Each row has a class, written after it.
[ 20  24  27  14  -2  11 -32 -45  34   0  43  31  -1 -29  48 -18 -49 -14
   1   1   5  27 -43  -7  14 -13  24   7  32  74   3  17   6]  Q
[ 35  10 -28  23  20  -6 -34  -8  28   5  16 -21   4 -30 -10   0 -16  -9
  -5 -12  -4 -12 -12  29  -7  -3  -7  24  -5 -26  27  -2 -11]  D
[-11  11 -27  30  16 -13  22   5  41 -18  -4  10 -22  17 -12 -18   2 -30
 -17 -21 -17  -6 -11 -25   3  -6 -24 -24 -47 -57  45  -2  11]  S
[ 51  -4  11 -18  17  22  26 -10 -32  45  -5   6  -9  54 -20  26   5  22
  20   5 -32 -23  -1  14  -9  10  -6 -11  20  -4   1 -12  20]  L
[ 13  -4  46  25 -32  16  29 -41 -31  -8 -20  13 -20  26  15 -15  38  19
 -44 -24  13 -12 -12  18 -14 -19 -12 -27   0 -18 -46  17  44]  X
[ 31 -18   5  24  52  16 -53  13  -9  13  72  15  11 -77  33 -28 -31 -22
   6   4 -22  15 -39 -60  11 -40  23  -3  11  70 -20  31  16]  B
[  1   0 -24 -23 -22  29 -22  32  -5  55  25   3  34   2  10   4  -8  10
  76  50  34  -7  25 -17   7  -2  31   2 -13  12 -16   3 -27]  H
[-10  20 -20   7 -14 -13  13  -4  10  18  51 -37  23 -35  38 -20 -26   1
  -5 -26  16 -25   3   2  28  -3   3 -14 -15  19  57  28 -19]  X
[ 11  85  12   2  20 -30 -49  -2  68 -36  -6   1   4  -4 -37 -56   5  -2
   2  29  -6  -3  -4 -16 -62  45 -25  24  19  34 -38   8 -17]  V
[-10  28  28  -3  -5 -32 -18 -16  26  -2   3 -16  18 -20  -5 -34  -5  17
 -23  14  21 -33   3  -3 -29   4 -19  11  12  36 -33  11  -1]  V
[  6 -12   6 -16  14 -44 -30  24  35 -34 -17  14   4  -1 -35  14  24  13
  14  39 -12 -12   9  11 -32  16 -45  26   8 -30 -29  -1 -41]  C
[ 31  35 -12  27   0 -14 -32 -57  32 -41 -18  40  18 -36  -5 -10 -25   5
  -7  43  27  11  42  22 -13  14 -37  36 -60  48 -44  22 -28]  S
[-10  28  34  17 -11 -15 -39 -21   5 -46 -59 -42 -10  15 -43   0  39  10
 -41 -18 -20  62  25   5 -46  63   9   8  30 -59  -1   3  -6]  Z
[ 26  35 -12  16  13   0 -13  -8  69 -48 -21 -13 -14  30 -34 -16   3 -17
 -19 -17 -40  -3 -19   8 -15  17   7  -3   7  23  18  14  53]  D
[  9  49  61   5  20  16 -28 -19  -1 -72   3  -8  17 -10 -25 -27  37  24
 -39   4 -32  59  22  -7 -22  54  -1  29  14  53   1  31  23]  Z
[ 23   0 -54  12  18   0  23  -9  10  20  16 -35  10  -1   7  39 -17 -20
   2 -53 -18  -7  -8  -5  48  -9  25 -15 -10 -18  56  29   0]  D
[ -3  25  17 -24   2 -32 -58  21  56 -41 -11 -15  31  -1 -37  38  25  26
  14  27  -3  -7  24  22   1  65   6  58  62  34  -7  17 -20]  Z
[ 33  21 -16  18   0   7 -62 -25  31  37  23 -11  13 -39   4 -16 -39  -4
  42  39  17 -18   3  26 -13  10  38  13  53  56 -12  11 -18]  X
[ 36  -1 -33   9  -8   5  -5   1  33 -19 -12 -43 -22  34  -9  -3 -17  -9
 -19 -55 -40 -17  -2  -2 -11  -3  33 -38 -23 -21  55  15  15]  B
[ 22 -52  -9  39  14  41 -14  12 -11  19  28 -11 -14 -16   8 -20  21  -4
   3  19 -11  -6 -18  -6 -17 -15  39 -15  73 -15 -28   5  51]  V
[ -6  39  41  -5 -14  24   2  15  24 -15   4 -10  -5  22 -29 -42   7  30
  -4  21 -22  15  15  45 -60  52  18   8  51  10  23 -22  36]  J
[-39 -10  -5 -10 -56 -27 -12  74  57   0 -22 -12 -15  60 -39  -5  39   3
 -10   5 -20  -9 -23  10 -32  16   2   4  27 -47 -10   9 -12]  C
[ 20  23  36   8  -6 -10   3 -31  33 -45 -13  54  -3  12   2  46  -4  10
   0  -6  -8  10  -8 -12  -5   4 -27  -5  -6  19 -25  16  -8]  L
[  0  20  35 -20 -44  -5  47  19 -49  33  12 -10 -14  -7  22  30  -2  20
 -21 -46   3  25   4   3 -24  16  20  -6  25 -48  13 -14   8]  B
[ 29 -18  21  18  47 -24 -37  -6 -38  -2  23   2  30 -99  37 -10 -45  -2
  12  -8 -32  19 -13  -8 -31 -12 -23 -18  22  32 -36  21   9]  B
[-13  23   2  46 -27 -30 -18 -18  47 -39  12  24   5 -55   7 -11 -53 -34
 -42 -19 -15  44 -11 -31  -8  10 -15  21 -17  54  -9  37  -1]  S
[ 13 -20   4 -49  -1   3 -18  51  -2  -2  43 -42  -4  23 -46 -10  32  29
  24  15   1 -23  19   0 -33  25  17  39  35 -16  37 -10  -5]  H
[ 24  31  -8  17 -21  12   4  10  48   7   6   7 -15  33  -5   8  -8 -29
  -7 -25  -7   9 -24 -27 -26 -11  42 -32 -16 -46  21  14 -17]  C
[ -6  52  18 -23 -41  -6 -20  28  22 -11 -14 -23 -13   5  -5 -14   2  28
  11  -2  -2  23  24  42 -45  37  14  11   1 -43  43 -35 -10]  B
[ 37  44  56  44  12   8 -21 -18  28   8  41  44  12 -69  31  -5 -39   1
 -36   1   2   7 -14  -4 -13  -7 -21  20   2  58 -37  11  47]  B
[  6 -46  -5 -21 -21  -2  33  25  -7   8  -6 -20   1  42 -32  42  26   9
 -36 -22  -2 -23  11 -12  13 -28  11  11 -41 -31  -9  21 -10]  C
[  5  29  49 -23  19 -13 -23  19   4 -26 -14 -42   0   8 -38 -43  19   9
 -21 -24 -35  -8 -12 -10 -45   6 -15  19   8 -17  -4 -21  31]  V
[ 20  31 -58  23  15  -1 -14   5  54  12  -3 -21  16  11 -18   9 -18  -9
   9  -4  -2 -12  22  25  11  36  -1  24 -15 -19  28  -3 -28]  J
[-10  -3 -19  -9 -66  20  69  13 -21   1 -23  32  -4  62  21  -3  10 -14
 -17   5 -10  30  -6 -31   0  -5  24 -36 -33  36 -45  35  18]  C
[-36  19  55  -4 -31 -13 -44  63  43 -20  13 -37 -21 -16 -31  -7  17  15
 -32 -41 -21  27 -15  -8 -47   8  28  13  28 -54  33  -7  10]  B
[ -7  48  41 -35 -38   9  17  11   6  -7  -6  13 -11  22 -14 -13   5  20
  33  21   0  -1   7  26 -40  28  20   0  37  19   2 -20  11]  X
[ 17  33 -18  18   3  34 -20   3  -2  37 -15  26  18 -26  15  20   9 -26
  60  37  19  31 -11 -42   4   4  -8 -50 -36 -63 -43 -26 -11]  K
[ 21   3  24 -18  -9 -16  14  -7  -8 -11 -12 -24  13   9  -7   0  -9  25
 -20 -15 -12 -22  15  30 -21  32 -15  13  17  -4   0 -13  18]  J
[ 24   7 -21  -2 -37  21  32  -4   1  -3  -5 -34 -31  40  -9  21  -1 -19
 -18 -47 -29  30 -17 -14  -8  21  75 -22  48 -13  35  15  43]  D
[-18 -61 -62 -31 -24 -29 -29  31   3   6 -16 -45   1  25  -6  30  22  -4
  45  12  30 -14  21 -21  16   8  27   7  19 -48   3  -2 -40]  H
[ 18  11 -45  25  25   4  22 -12  17  -4   4  -4  19  -6  19   3 -36 -25
   5 -18 -21   3  10 -28  29  13 -11 -26 -44 -13  30   5  -9]  J
[-13   5  29 -10  14  37  15  27 -19 -66  23 -19   2   9   3 -56  27  18
 -12 -16 -59  47   2 -13  -3  23   5 -13  -7  15  54   3  42]  J
[ 10 -35 -33   6  48  -4 -13  27 -27  23  59 -17  19 -41  39 -51   2 -21
  10   7  -8 -30 -44 -26  12 -24   4   4  53  48 -18  14  30]  V
[-37   1 -59 -12 -48 -30  46   9  14  41  32  25  31  -3  53  23 -10  12
  11  29  61 -17  11 -11  49  19 -25  -5 -31  21 -34  48 -61]  Q
[ -1  31 -33  22 -24  19  -5   7  42 -15   7   4 -15   6   0  28  15 -48
  -4 -38   9  33 -40 -52  28  -8  21 -21 -39 -45  26  -8 -12]  K
[ 12   7  35 -37  48 -13 -48   7 -15 -61  18 -24  20 -55 -24 -19  28  11
  19  23 -35  28  -6 -32  -5  24 -45   9   4  23   9 -14   7]  K
[  0  47  46 -40  35 -12   1  18  10 -49  43 -20  19 -38 -51 -33  24  23
 -10  26 -28   6   4  -4 -43  53 -44  21  19  69  21  -3  30]  K
[ 14 -22  65 -15  50  38  23 -32 -39 -44 -19  24 -26   2 -49  23  11  12
  13   2 -42  62  18 -36 -36 -14  -4 -27 -30 -48 -16  -7  -3]  Q
[  5  -8  49 -25   2 -15  42 -28 -28 -19  -9  18  -6  17   0  29   7   6
 -15 -26  -7  14  -8  -3 -18 -30  12 -21   6  -1  -2  14  -8]  C
[ 45 -50   9  19  -9  -1   4 -45  -5 -39 -31   4 -32  16 -25  20   6   8
 -21  -3 -18 -11  17   2 -33   1   4 -28  15 -45 -13  13  23]  S
[ 20   8  -7 -57   4  -9  40  -2 -29 -35  31 -15  16  26 -10  -9  14  33
   4  -3 -44 -18   6 -28  33  20 -16 -11 -16  80  27  55  -4]  D
[ 19  16 -55  24  19 -18  16  -8  22 -12   6 -15   1  -4  26  -1 -32 -33
 -10 -60 -32   0 -17 -23   9  -5  16 -48 -19  26  29  47   2]  B
[  6 -18  -5 -11  -7 -44 -75  31  32   0  10 -47  -1 -43 -18  32 -19   5
  13 -22 -10   0  -6   7 -34  17  48  23  81  -3  -3  18 -30]  B
[ -2  36  17 -16 -11 -35   5  19  34 -37  27   2  16 -15 -43 -38 -18  17
 -31  12 -25 -16  16  13 -42  41 -39  43  -9  77   8  30   7]  S
[ 33  32  38   4  11 -22 -73  -9  69 -48  -7 -16   5 -24 -40   9 -27   0
  -9 -10 -15   8  -7   6 -78  24  22  18  38  28 -13  12   0]  L
[ 21 -25  16   7  38 -17 -16 -40  -5 -25 -35 -13 -13   7 -34  -7  29  18
 -33 -12  -3 -33  -7  47 -15 -34 -41  13 -24 -40  -6 -14  17]  D
[ 12  59  -3  24 -14 -16 -34   0  26  33  27 -31  20 -41  33 -47 -45  -6
 -28 -30   5   4 -15  27 -34  11  19   2  11  49  13  21  16]  B
[  1 -44  -7  22  27 -11  48 -22 -32  19 -12   8  15  19 -17  28 -20 -21
 -42 -54 -27 -44 -24 -15  18 -47 -27 -24 -48  -3   2  29 -14]  Z
[ 10  20   9  -4  -5 -15  28 -43   9   9  -9 -35  13   2   5  31 -43   8
  11 -52 -21 -28  18  29  28  -5  -1 -27 -12   2  68  13 -16]  X
[ -3  -4 -19 -19 -30 -24  17  26  20  -5   0  -5   5  29  -1   3 -10   1
  12   8 -42   1  -4   0  -1  25  -9 -10  17  18  23  20 -20]  C
[ 18  67  20 -15   3  -8 -29   9   0 -22  41  16  10  -2   3 -59  36  42
 -16   5   9  -4  -9  26 -32  13 -23  28 -15  70 -25  43 -28]  B
[ 12 -22 -44  10   6  14   2  -1 -30  52 -36  10  24   2  -7  44 -24 -25
  20   6  19  -8   9  27  13 -20  15  27 -32 -27 -21 -29 -28]  Z
[ 10  13   8   2  20 -32 -39 -18   3  22 -18 -43  33 -53 -24  30  -8  11
  21  -4   2  -9  10  27 -17  15 -49 -14 -10 -62   6 -19 -36]  K
[ 21   5 -28  32  19   9 -20  29  63  -3  43   1   5  -8   2   8 -28 -28
   1 -25 -24 -11 -34 -21  -6  -7  17 -11  -1   8  38  20   8]  L
[ -4 -28 -20  20  -3 -17 -26  -5  15 -28  18 -33  -3 -39   6 -25  -3  -1
 -35   2 -14  10  -6   0  15   5 -20  17   3   4  30   8  14]  D
[ 11  24  70 -26  17 -17 -40   0  25 -45  21 -30   1 -16 -50 -49   6  36
 -39  19 -30  20   7  -4 -62  50 -27  35  23  43 -21  21  18]  Q
[ 18  31 -29  10 -49  17   6 -14  19  42   0 -28  14  32  26   4  -2  10
   6 -17  22 -31  10  27  35  10  36 -15  -1  18   7  33   4]  X
[ 13  29  13 -29 -47   9  -1  34   8   9  29  15  14   0   8 -33  -5  27
  28  59  -5 -18   1   6 -31  45   4  27  65  74 -43   0  21]  V
[ 25 -24 -21 -16   0   8 -60  14  -2  47  10 -15  38 -19   1  12 -54 -11
  42  29 -16   2 -14 -14  -1  -4  56  15  43 114 -52  30   5]  L
[ 12  20 -57   7  32 -14 -15  26  49  22  -2 -28   4  12 -20 -12 -21 -44
  25  -8 -21 -28 -19 -53  -4   4  19 -15   5 -12  -1   2  -5]  V
[  1  15  21 -27 -20 -25  -4  49  12 -36  42 -28   4   9 -25 -21  29  11
 -24 -27  -9   7 -13  -4 -51  54   7  50  75  54  -9  33  36]  H
[  6  16  20   3  23   0 -67  16  33 -37   4 -14  -2  -2 -37 -38  19  16
  -7  22 -27  25  -5  20 -44  24 -14  39  16  32   1  -3   7]  L
[ -8  57  25 -13 -20  -4 -18 -41  29  19  -5 -10   0   6   2 -34  -3  32
  19  43  43 -17  24  48 -38  15  29   6  47  26   8 -20 -13]  V
